Each row is followed by its class number.
[ 601  -15   95   -7 -113 -138  580   32  126 -274 -102  131   64 -201
   82  -95   31 -210   36  187  111  173  212  138  255  437  128  -67
  -62   86  -63 -682  -81 -147  -37 -224  -32  -17 -185] | 2
[ 215  419  -55  -43   30  -35  531 -247  239 -164 -285  -54  241 -261
  -22  -54   97 -157 -145  -22  -91  221  172 -178  -46  505 -151 -173
 -196   37 -696 -325 -138   65 -350 -148 -184  462 -321] | 3
[-210   50   42  132   44   25 -227  -54  137   78  -70 -478  229 -210
  304 -328  289  -84 -236    8 -174  137 -111 -258 -172  -65  191   46
 -282  -52  -61 -419  -54   -9  119 -194 -301 -217  100] | 7
[ -75 -151  171   11 -123   69  229 -378  186   -3 -211 -273  316 -265
  153 -232  133 -208 -462  248   44 -221  219  -13  112  503    5 -281
 -319   98 -332 -510   74  -88  -46 -302 -188  230 -108] | 6
[ 377  208  412 -202   36 -157  226 -159   11   82 -108  298   35   81
  206 -146 -429   29 -162  146  259  701   39   64  -86  284  146 -155
  101  177 -151 -127   38 -103 -275   -5  271  138  319] | 10
[-153 -224   50  201   69  -13 -311 -188  311  252 -184 -504  220 -551
  422  -32  219    1 -577  -51  207 -248  -53 -171    0  312   19  282
 -272  283 -390 -590   56  261 -182 -408 -343 -143   94] | 5
[-156  219  -42   74  214 -118  356 -374  536  -27 -360  -89  -25 -313
  271 -126  322   49 -271  -71  400 -118  145  -41 -117  288 -373 -236
 -187  335 -271 -403  -68 -118 -135 -129 -365  581 -140] | 4
[ -48   16  100  215   19  188 -224 -171  158  -58   -3 -151  213  -95
 -135 -137   42   59 -302   71  196  392 -151 -159 -153  684 -173 -220
 -448  235 -229  -15  217   79  -77 -158 -274  252 -249] | 6
[-227  117  419 -120   83  -56   45 -135  277  -84   17 -272  294 -109
  297   24  178 -166 -238 -344 -447  177  -12 -108  -90  124  233   92
 -211  118 -561 -141  -51  423 -149 -223 -249 -372 -117] | 1
[-160  -41  274  279  131 -154 -325 -158  452   26   56 -380  156  -99
 -166   -3  353  -56 -430 -197  -43   45  -15  -86 -319  381 -144  245
 -105 -143 -252 -583  -83  104  243 -485 -366 -214  137] | 2
[ 143   79  468  252  101   48  -27 -329   31  -28  -65 -371  159 -237
  175 -256  133 -193 -444  133  187  187  136  -87 -215  590  -51   94
  -92  159 -665 -434  195  123 -441 -670 -185  -43 -140] | 1
[ 161  -72  317  145  193  111    9 -235   97 -202    3 -185   -3  -70
    1 -135   62   71 -584   18   25  -42   10  181  -77  722 -213   17
   47  202 -429 -122  196  262  -90 -256 -340 -272 -257] | 2
[  33 -105   56  114 -179  135 -242   15   47  323  267 -117  176  102
 -220 -129  120   42 -225 -286 -296  241  106 -175  -98  214  202  259
 -203   -4 -457 -235   86  217   75 -423 -222 -374   81] | 3
[ 292  375  718 -208 -249  -31 -254   46   86    3   52  154   45   29
  180  107 -217   49 -291   93  188  492  209  -82  157  379 -170  180
   27  288  -37  -75 -411  230 -409 -375  222  196  340] | 5
[ -57   22  221  128  341  140  -97 -206   68   -9  -93 -274  -10 -242
  340 -322  212 -194 -489  273  464  202 -167  -35  -10  295 -521 -366
 -302  -68 -200   -6  392  -88 -342 -205 -391  276  236] | 0
[-147 -103  -64  239  -49   63 -219  -16  629  111  -58 -436   54 -111
  165 -128  391 -157 -254  -65   18  273  -34 -243 -358  330   32   90
 -338  -82 -243 -325  170  -62 -200 -465 -186 -140  101] | 0
[  59  -57   17   66  179  -56  255 -400  249  -38 -186 -230   63 -170
  264 -270  163 -184 -250  116  336 -189  -41   61 -175  319  195  125
 -396  133 -558 -523  180   30   30 -108 -353 -146  -28] | 6
[ 586   99  138  177 -127  -74  361 -102   -4  106  -80   86  -36 -225
  120 -217 -189 -181 -188  417  -21  196   60  175  145  288  -71   17
  389  -11  -67 -378  -49   23 -258 -329  241  -77  340] | 8
[ 370   58  591  -90   87  -93 -279   84 -233   -5  109   79    7  -21
  -54  -70 -248  -11 -375  -24  -67  526   71  222   81  454 -223  -94
  132  230  -87 -179   86  204  101 -203   74 -263  270] | 9
[ 367   82  107   63  379 -327  100   72   97  -95  197  -96 -181   60
 -204  332 -161  -47 -123  -35  355  132 -105  159  -22   44  122  188
  298 -129 -421 -137   77  183  -92  -42  156 -101  279] | 1
[-185 -139  354  174    2  120 -149 -145   25  226  -49 -513  369 -363
  436 -333    4 -152 -413  111   78  123  -15 -264   35  200  127 -130
 -189  183 -121 -609  202  -79 -350 -614 -263   47  233] | 3
[ 202  121   53   27  167  126  185 -267   51 -259 -152   82  229 -159
  268 -376   82 -169  -61  329  410  516   40  -70  275  530 -157 -318
 -542  -98  -34 -148  281 -251  -58   -5 -211  593 -202] | 7
[  41 -369   82  288   81   60 -330  -89 -105   99   76 -275  -87  -61
   51 -167  224  138 -262  286  446   21 -297 -171 -126  119  -73   28
  -64  -14  -12 -171  405  -87 -133   -4 -331   18  -38] | 2
[ 217  -73  -57  279   73  148  -21   15 -208  172   32 -432   86 -313
  205 -255  312 -362 -144  250  146  -78  155 -260   14  -55  -12  308
  105 -391 -258 -741   77  -84 -473 -535  -85 -223  213] | 5
[ -15   47  281  -37  146    9   43 -362  162 -371 -106  -89  292 -176
 -188   67  334 -243 -100   66  -21  181   18 -149  -39  484  -51 -160
 -407  -88 -422 -234  143   84   27  -66 -336  196 -224] | 5
[ 545  294  389  106  -33 -215  -46   33 -124 -196  -28  -10   99 -440
  116  139  -25  104 -140  200  195  810   62  168 -156  490    1   -9
   45   68 -267 -251   -9  -51 -335 -298  107  420  -51] | 10
[  20  123   46  101  373   63  409 -445   34 -184 -123 -208   16 -296
  110  -60  205 -306   31  283  325  -21  -82 -208 -149  212 -116 -313
 -156   54 -170 -369   64 -154  -80  106 -414  528 -174] | 4
[-308   58   66  103  163   63 -325 -118   39  242   26 -289  482 -146
  167 -328   48 -156 -485  -42 -308   47    2 -131  412   45    5    7
 -109 -135 -174 -633  -67  228   30 -343 -129 -274  -48] | 10
[ 185    5  515  111   -7  -76 -154  -78   61   63  -82 -105   30  -84
  134 -359   -5 -329 -377   14  438  272  212 -165  -67  285 -269   33
  -33   11 -126 -436   50   10 -198 -684  -43  198  291] | 0
[-111   63  319  206  231   89 -253 -210   32  -68   50 -411  154 -134
   93  -85  236 -418 -102 -191 -310  -44  101 -236   30  113   44  220
   64   19 -446 -666  235  424 -323 -529 -230 -287 -140] | 8
[ -77  277  365   -5   60  210 -265 -323  235  -92   24   90    4   38
 -332   66  139   71 -210  -12  125  261  100 -173 -217  653 -340   31
 -392  212 -222   65   85  -35   49  -86 -269  272  -90] | 4
[-240  -49  109   97   78 -136 -240  156  269   30   13 -444   41 -184
   64   -6   41 -360 -293 -454  -99   12   19   29 -146  219  -23  100
 -158   96 -564 -199  174  311 -147 -651 -120 -323   47] | 4
[-288 -253   96  -16  139  -37 -250 -243  435  154  -46 -420  136 -248
  415 -122  261  -74 -380 -137  161   55  -29 -197  -43  355   78   71
 -425  326 -385 -476  -39   93  -92 -396 -244 -120  -17] | 10
[-349  -72  131  190   16    7   17 -100   98  232 -160 -475  328 -217
  336 -188   91 -125 -399 -250  125  166  -14  -47 -396  142  108 -168
  -37  -22 -377 -278   75   95 -464 -554  -65 -282  117] | 9
[ -95   -5  -30  -38  205  194   -3 -430  427  -29 -346  -73   -3 -132
  223  -38  150  -60 -341  -30  458 -256   95   16   61  596 -235  -53
 -457  298   -6 -265    0   -7  171  104 -375  499 -371] | 1
[ -94 -393  -44  269  -49    4  -34  -54  163  261 -160 -402  286 -155
  297 -263  175 -340 -317 -185 -142 -393   -1   37  339  230  143  251
   35   -5 -261 -807  264  103  -83 -729 -345 -694   82] | 1
[  57  -62  135  127  -23   27  177 -459  316 -108 -150  -83  123  -40
  -22 -398  313 -182 -132   -3   35  140  148 -100 -168  499  -10   37
 -284   10 -386 -362  236  -31   48 -426 -289  218 -116] | 4
[ 561  276   23  -52  -80  -66  401    2 -156  146   -5  390   88  -83
  -52 -116 -146 -116  -85  300 -202  478  189  -89  303  -16   -5 -140
  164 -194 -272 -229   27   27 -285  115  238  103    7] | 10
[ 443   25  257  172   72 -158 -148   -6  -59  -27  135   81  139 -478
 -176  132 -257  154 -245   51  206  582   16   18 -234  320  175  310
  -81   66 -458 -202  218  275 -317 -126  345   13  -79] | 9
[ -83  -34  -75  234 -138  -39 -214 -209  229  286 -228 -237  468 -288
   16 -413  138  -49 -405 -148  -25  411  -26 -134   17  313  -18   67
 -259 -153 -368 -472  116   78 -296 -733   11  -16  118] | 4
[  -1 -110  243   27  439    3  357 -443 -279  -45   44 -107  -22   -4
   89 -101  154 -254    4  125  315 -147   29   25  -19  117  -38 -357
 -249  103 -458 -182  457   83   -6  171 -304  182 -189] | 8
[ -66 -312  234  239 -138  211 -116 -380  256   46   37   46   88  -26
 -391 -145  307 -136 -172  279  256  183  -49 -340 -414  521  -74 -134
 -426   56 -154 -184  284 -266   64 -215 -475   20  -65] | 5
[ 563  442  299   66  124 -288  115  165  -28 -300   -5  126   78 -224
  -68  -23 -199  -87 -265  271   90  694   -4  133   38  190 -233 -175
  158 -258 -142  -52 -137   97 -203  -99  186   65  196] | 7
[  17 -108  310  151   30   96  -12 -375  201   25 -161 -212   44   57
   68 -310  239 -128 -356  -17  245   71   96 -299 -253  601 -145  132
  -19  162 -476 -268  172   13 -165 -509 -399   11   30] | 5
[ 271  138  163  -79 -171 -197  -79  -55  -41   97 -172  359   35 -341
  -98 -269 -144 -216 -144   73  208  417  173   60   90   46 -229  -93
   -8   66 -176 -429 -177  -84 -134 -346  283  231  171] | 2
[ -99  -21  119  125  214  -87   76 -171   59  -99  -24 -396  101  -70
  -88  266  335 -127  -40  296  371 -124 -169 -170   32  169 -103 -188
 -202 -180 -161 -228   57 -226 -175  -83 -217  244  -66] | 3
[-130  189  -11   81  226  -36 -101 -134  163  147 -136 -389  237 -218
  253   58  126 -194 -187 -108  386   28  122 -288  138   62  198   31
 -272   20 -343 -572   12  120 -149 -213  -34   55  101] | 8
[-148  -31 -121  337  305   55 -392  -55  177  247   90 -465   67 -195
  125 -150  128 -196 -233  -14  241  -12  -93 -312  -30   73 -182  147
 -175  -81 -277 -612  227  110 -302 -411 -165  -43  288] | 2
[ 140   73  188  139   44   36  -84  -49  240  -44   97 -253   17 -179
  139  -17  129  -65 -139 -245  -94  -69  196   88 -171  280   34  342
 -231  153 -187 -505  -50  292  -26 -459 -264 -236  152] | 8
[-116  -25  -59  173  198  196  -89 -295   37 -152  -29  -57  213 -302
  -44 -290   99 -335  -53  184  252  312 -113 -237  127  322  -87 -348
 -428   63 -125 -256  212  -89   -7 -163 -272  412 -315] | 7
[ 339  180  558  199  181 -367 -155  135  253 -268  137  -62    0 -184
 -245  308   66 -163  -75 -131  264  716   42  -72 -158  650 -340   58
   77  100 -272 -315    8  175 -163 -496  107  163   24] | 4
[ 457   51  414  138  206 -226  -66   -3   27 -282  182   98   -6 -444
 -117   29    6 -267  -79  179 -114  639   35    2   -6  326 -214   99
  -86  -11 -501 -188  282  224 -271 -302  123  -41 -100] | 9
[ -52 -148  399  165  173  -94   54 -274  280   14  -90 -145   -3 -228
   43 -225  256 -116 -274  -98   60  269  -97 -173 -310  421 -104   57
 -195  264 -483 -214  395  -20 -192 -445 -228   51 -161] | 10
[-106   43  213  353  414  -34 -222 -284  299 -178 -167 -321    2 -381
  180 -206  206 -212 -144  271  505 -140 -157 -199 -142  345 -533   34
 -265  162   26 -521  196  -76 -172 -271 -273  348   49] | 1
[ 170  247  -19  212  -33   18   68   27  420  176  151 -390   87 -364
  108  -37  301    1 -299  117  -20  301   65 -206 -253  107   14  330
 -390 -295 -346 -430  -50    0 -356 -317  -44  463  197] | 6
[  -7 -165  193  -43   24 -171  -45   88  143    0 -103  170   95 -128
  115  -91 -358   63 -202  -27  300  308 -228  196   97  341 -194 -336
   86  345  168  -71   65   -4  -36  -32   91   13  184] | 3
[ -61  333  122   49  -37  -14  163 -117  287    5 -324   90  169  -67
 -125  -62  140 -161  -97 -137 -138  404   52 -156 -200  550 -136 -233
 -140  255 -357 -253   35 -147   54 -110 -170  -36 -305] | 0
[ 254   57  -89  300  153  263 -376   35  -31  257  254 -452  145 -287
  411 -149  105   33 -344  198   30   29   71 -148  450  161  -49  511
 -245 -190 -139 -661  170  283 -471 -381  -94  153   33] | 2
[  16  -92   60  250   79  -64 -164 -253  234 -210 -127 -125  229 -390
  -75 -131  187 -258 -206  151  433  390 -153  -64 -271  554 -127 -147
 -483   -3 -590 -313  309   89 -393 -337 -154   83 -338] | 0
[-191  -52 -210  339  283   42 -339  -66  322  136  -67 -554  203 -649
  339 -200    9 -166 -480   62  249 -103   11 -120 -140   44 -164  124
 -183  -71 -185 -521 -132  172 -377 -569   54 -147  190] | 3
[-103  120  204    6  442  104  347 -556  112 -206 -228  -89  206  -69
  192 -509   -1 -399 -371  328   64 -120  115  -19  275  481 -307 -415
 -115  187 -331 -524   41   32  -33 -117 -301  222 -454] | 5
[-395  134  122  119  -86  140 -181  -90  254  161  -92 -545  271   28
   97 -194  280 -458 -264 -114   -2  176  -62 -304 -289  370  -80 -164
 -408 -234 -236 -296  -49  -47  -79 -477 -286  123  155] | 7
[ 301  297  185 -128   96 -133 -156   28  200   42 -113  439 -133 -214
    3  -60 -419   12 -281 -105  200  449  227  354   44  404 -399 -189
 -186  398  -84  -15   41  149   24 -110  339  307  264] | 10
[   2   21   37  -72   19  172  125 -315  218 -149 -221  -32   91 -240
   82 -131  166    8 -131  -56  359  625  -25  -12 -397  714  -73 -375
 -496  151 -244  182  175 -280  -25  -64 -215  752 -158] | 0
[-454  -51   60  -28   22  -74   66 -183  453   11 -448  -54  142  -51
  -48 -279  288 -343 -238  -57  -36  270  -20 -249 -129  369 -272 -545
 -169   19  -89 -116  133 -527  231 -197 -259  154 -201] | 10
[ 303  -34  496  131  197 -312  193 -172  219  -88   18 -182  -99 -188
  323 -200    1 -369 -306  218  411   61  -67  112   88  335 -169   81
  180  178 -296 -606  -73  176 -280 -599   16 -130  379] | 7
[-103 -193   -1  402   43  -45 -244   71  469   68   68 -162  257 -190
 -343  -33  432 -224 -217 -273 -330  224  -45 -401 -126  133 -214  259
  -98 -391 -282 -495  342  268 -186 -382 -151 -264 -122] | 6
[-278  161   49  300  400  105 -402 -159  147  100   83 -372  314 -354
  236 -153   53 -237 -171   29  -32  510 -138 -321 -203  225 -169   55
 -142 -104 -417 -441  139   97 -471 -303 -109  -94  -74] | 1
[ 132  -46  666   55  118 -147  -29  -58 -112  -46   66  295   55 -139
 -136  -83 -268 -162 -163 -229  -12  547  -17  149  -89  496 -357 -155
  359  270   -2  -16   68  156   38 -441  155   67  190] | 10
[-158 -398    0  198  142  160   36 -381  221  145  -12 -228 -133 -376
  108 -331   97   67 -409   -2  236  -35 -236 -191 -643  410  -43  159
 -205  388 -594  102  286   96 -207 -108 -262   40 -292] | 0
[-187   89  183  129  225 -255   52 -187  291  228  -63 -403  283   31
   93   69   64   36 -521 -264  -63 -186  100  161   66  208   45  -61
 -153   64 -431 -513  -11  259   28 -418 -140 -212  162] | 7
[-172 -177   59  235   93  -18  -14 -356  379 -157 -131 -129  157 -133
 -165 -192  430 -108 -223   78  221 -107  -91  -15  -93  491 -450 -264
 -191  -17 -133 -389   96   -4   24 -298 -368  207  -84] | 3
[-102 -301  394  247  241  -89   23 -384  248 -216  -71 -112  184 -242
 -177  -12  208  -46 -252  -31  415  170 -211  111 -405  668   -7 -189
 -353  296 -293 -298  352    7  119 -236 -300 -179 -206] | 6
[ 529  158   75  -19  -63 -115 -105   82 -390  181  114  191  203 -154
  -23   19 -369  178 -105  178  -14  429 -116   62  300   93  277  143
 -133  129 -370 -305  195  250 -215  148  135 -253  149] | 7
[ 180    3  259   58 -103 -101 -152 -120   53  197 -134  281   46  -24
 -250 -174 -140 -241 -125  156   48  899  -37 -273 -569  256 -156 -300
  215  -58 -189   52  -37 -141 -102 -151  230 -281  398] | 5
[ 324  529  159   12  217  -67 -273   20   98   79 -198  298  -36 -363
  -86  -52 -233 -237 -176  231  142  615  136   -6  294  201 -632 -192
   92   36  161 -425 -135 -128 -176 -153  319  570  169] | 3
[ -13  -28  -19  181  515  190   24 -233  -77 -143  265 -498  119 -148
  187   73  234 -287  -11  153 -182 -469   71 -182  369   64  115  291
  -35 -142 -282 -648  123  271  -19  -51 -343 -364 -128] | 8
[-419  -61  302   97  202   97  -50 -215  153   73  -83 -319  299 -260
  142 -149    3 -113 -405 -279  -74  228 -146  -63 -303  233   95 -162
  -94  162 -357 -138  225  183 -340 -346  -55  -67 -193] | 0
[-205 -137  213  331  458 -113  226 -469  354 -114  108 -261  151 -210
  -83  -75  235  103 -423 -112  484  -72   -9  236 -306  490  -45 -214
 -366  215 -422 -364  206   66  114 -373 -358  187 -164] | 7
[-259  145   55  233  220   72 -512  -72   98  153   22 -270  155 -169
  114 -334  216 -230 -123    6  137  347  -73 -359   64 -112 -170   18
 -262  -34 -175 -444  199   30 -260 -456 -191  268   87] | 5
[ -67  -82   90  351   99  206 -125 -141  107  188  296 -432  119 -250
   41 -202  194 -509 -101  239 -157  223  -64 -238 -353  111  123  164
 -319 -262 -376 -391   99   43 -280 -496 -109 -246  -60] | 1
[ -37  -25 -127  272  -32   22   -7 -144  -35  209  -28   42  255 -220
  -32 -312  142 -135   39 -136  170   48   69  -26  211   57  -30   96
 -229  127 -227 -672   34   66 -305 -628   43  -97 -134] | 7
[-269 -195 -106  420  342  -27 -164 -182  311  142  -55 -436  228 -156
  186  -42  157   23 -280 -258  102 -265   80   91  -50  294   -5   94
   72  121 -229 -814  346  228 -142 -410 -126 -318  -26] | 9
[ 141 -160  241  197  305 -118  -78  -27   33  -69  120  -18  -24 -459
 -163   41   49   -3 -131   45  113  452  -89  -67 -339  230 -227 -158
  157   94 -205 -214  352   46 -170   55  187  225  -11] | 1
